Here is a tiny trained network, its code and every weight. The questions are about switching its units off for an input and a target symbol, where a switched-off unit gives its printed mean instead of its output.

import numpy as np


def w(rows, s, z=0):
    codes = np.array(rows[::2]) - 128.0
    scale = np.full(codes.shape[1], s)
    scale[-1] = z or s
    return codes * scale


def f(y):
    return np.maximum(y, 0)


def softmax(a):
    e = np.exp(a - a.max(-1, keepdims=True))
    return e / e.sum(-1, keepdims=True)


def log_softmax(a):
    a = a - a.max(-1, keepdims=True)
    return a - np.log(np.exp(a).sum(-1, keepdims=True))


def net(x, mask):
    ids = ['αβγδζλμπτ'.index(c) for c in x.split()]
    T = len(ids)
    res = E[ids] + P[:T]
    q, k, v = (res @ M[0].T for M in (Q, K, V))
    z = softmax(np.where(np.tri(T) > 0, q @ k.T / 4**0.5, -1e9)) @ v
    res = res + np.where(mask[0], z, O[0][:, -1]) @ O[0][:, :-1]
    y = f(res @ A[0][:, :-1].T + A[0][:, -1])
    res = res + np.where(mask[1:9], y, B[0][:, -1]) @ B[0][:, :-1]
    return log_softmax(res[-1] @ U[:, :-1].T + U[:, -1])


Q, K, V, O, A, B = {}, {}, {}, {}, {}, {}
E = w([
[96,146,136,129,130],'α',
[115,126,122,130,64],'β',
[112,57,71,159,153],'γ',
[163,91,78,71,80],'δ',
[107,117,112,93,196],'ζ',
[94,97,108,183,100],'λ',
[187,6,39,58,72],'μ',
[146,143,122,57,115],'π',
[66,116,126,175,175],'τ',
],0.018)
P = w([
[77,183,116,132,122],'0',
[102,90,223,127,110],'1',
[12,78,193,90,84],'2',
[3,134,134,102,101],'3',
[242,155,116,164,169],'4',
[209,72,245,132,142],'5',
[51,30,245,80,75],'6',
[144,207,7,133,161],'7',
[242,188,109,176,187],'8',
[247,88,239,105,200],'9',
[15,194,116,81,106],'10',
],0.012)
Q[0] = w([
[81,235,2,125,92],'H0',
[188,144,71,135,197],'H0',
[24,77,128,62,104],'H0',
[224,141,139,141,79],'H0',
],0.013)
K[0] = w([
[201,195,90,185,169],'H0',
[199,85,155,119,102],'H0',
[77,171,4,97,117],'H0',
[121,65,172,111,176],'H0',
],0.014)
V[0] = w([
[100,2,105,168,193],'H0',
[143,110,124,3,245],'H0',
[72,175,160,158,195],'H0',
[147,108,89,192,212],'H0',
],0.014)
O[0] = w([
[90,136,189,27,182,254],'H0',
[54,51,58,148,171,95],'H0',
[191,105,128,198,249,127],'H0',
[129,98,229,98,156,115],'H0',
],0.015,0.0075)
A[0] = w([
[28,125,133,129,97,54],'N0',
[203,104,147,190,197,138],'N1',
[166,8,59,154,122,215],'N2',
[102,149,202,173,93,254],'N3',
[74,96,178,77,115,50],'N4',
[100,52,93,65,65,139],'N5',
[125,175,94,105,152,235],'N6',
[139,62,180,84,167,41],'N7',
],0.011,0.0042)
B[0] = w([
[216,113,151,80,129,209],'N0',
[203,52,125,101,133,202],'N1',
[64,185,96,68,134,231],'N2',
[150,136,122,21,143,201],'N3',
[157,196,2,99,136,249],'N4',
[131,89,179,200,115,245],'N5',
[74,66,163,159,107,173],'N6',
[45,141,145,204,57,254],'N7',
],0.0079,0.016)
U = w([
[189,230,91,236,91,125],'α',
[174,106,83,110,120,1],'β',
[254,107,19,152,198,170],'γ',
[136,179,31,194,117,60],'δ',
[81,128,138,119,120,215],'ζ',
[188,152,194,125,126,151],'λ',
[90,60,228,228,9,84],'μ',
[147,33,201,159,143,107],'π',
[102,46,107,101,197,41],'τ',
],0.0063,0.0087)

Each question gives the input, a string of symbols that net reads in full, and the target symbol t.
The units are the heads (4 rows each of Q, K, V and O) and the neurons (one row each of A and B). Each row of codes is followed by its name. A weight is (code - 128) times the scale printed after its matrix; where a second scale follows, it is the last column's (O, A, B and U).
mask holds one flag per unit, heads first, then neurons. A switched-off unit (its flag False) gives its mean, the last column of its rows in O or B, instead of its output. The means were averaged over made-up inputs and are rounded, as every weight is.
A unit's drop is (log p(t) with every unit on - log p(t) with that unit switched off) / (log p(t) with every unit on - log p(t) with every unit switched off).
The circuit of an input: a set's keep is (log p(t) with only the set's units on - log p(t) with every unit switched off) / (log p(t) with every unit on - log p(t) with every unit switched off). Starting from all 9 units, units are removed one at a time, each time the one whose removal leaves the highest keep (on an exact tie, the one counted first), for as long as the keep stays at least 0.8.
circuit, biggest first: the units of the circuit, biggest drop first
most important unit: the unit with the biggest drop
top k neurons: the k neurons with the biggest drops, biggest first
drop when u is switched off: that unit's drop, to one decimal
input π λ λ, target δ: top neuron => (N2)
input ζ ζ λ β λ δ μ μ ζ, target μ: circuit, biggest first => (N5 H0)
input τ τ ζ β, target π: top 2 neurons => (N4 N1)
input λ β π λ γ τ γ γ λ β, target ζ: circuit, biggest first => (H0 N7)
input λ μ τ δ γ π ζ λ, target ζ: top 3 neurons => (N7 N4 N1)
input δ λ ζ, target μ: top 2 neurons => (N5 N4)
input ζ ζ τ γ ζ τ λ δ γ, target π: circuit, biggest first => (H0 N7 N1)
input τ δ λ β ζ α β δ α, target γ: top 4 neurons => (N7 N5 N1 N2)
input β δ ζ μ π μ δ λ γ, target β: top 4 neurons => (N4 N0 N7 N2)
input β λ ζ γ λ ζ μ λ δ, target ζ: circuit, biggest first => (H0 N7 N2 N1)
input τ γ α λ, target π: circuit, biggest first => (H0 N4)
input δ γ γ, target μ: circuit, biggest first => (H0 N5)
input α α π μ, target μ: top 3 neurons => (N5 N4 N3)
input ζ β ζ α μ λ μ π μ, target ζ: most important unit => N4
input λ λ π ζ β, target λ: circuit, biggest first => (H0 N4)
input α ζ γ λ μ γ ζ λ ζ, target ζ: circuit, biggest first => (H0 N7)
input α λ δ, target γ: top 2 neurons => (N7 N1)
input ζ μ γ, target τ: top 2 neurons => (N2 N1)
input ζ ζ α λ λ λ δ, target λ: drop when H0 is switched off => 1.3
input ζ α λ ζ γ λ δ τ λ α β, target π: circuit, biggest first => (H0)
input γ γ τ γ γ ζ λ λ λ, target τ: drop when N1 is switched off => 0.0
input α ζ λ ζ, target γ: drop when N7 is switched off => 0.1
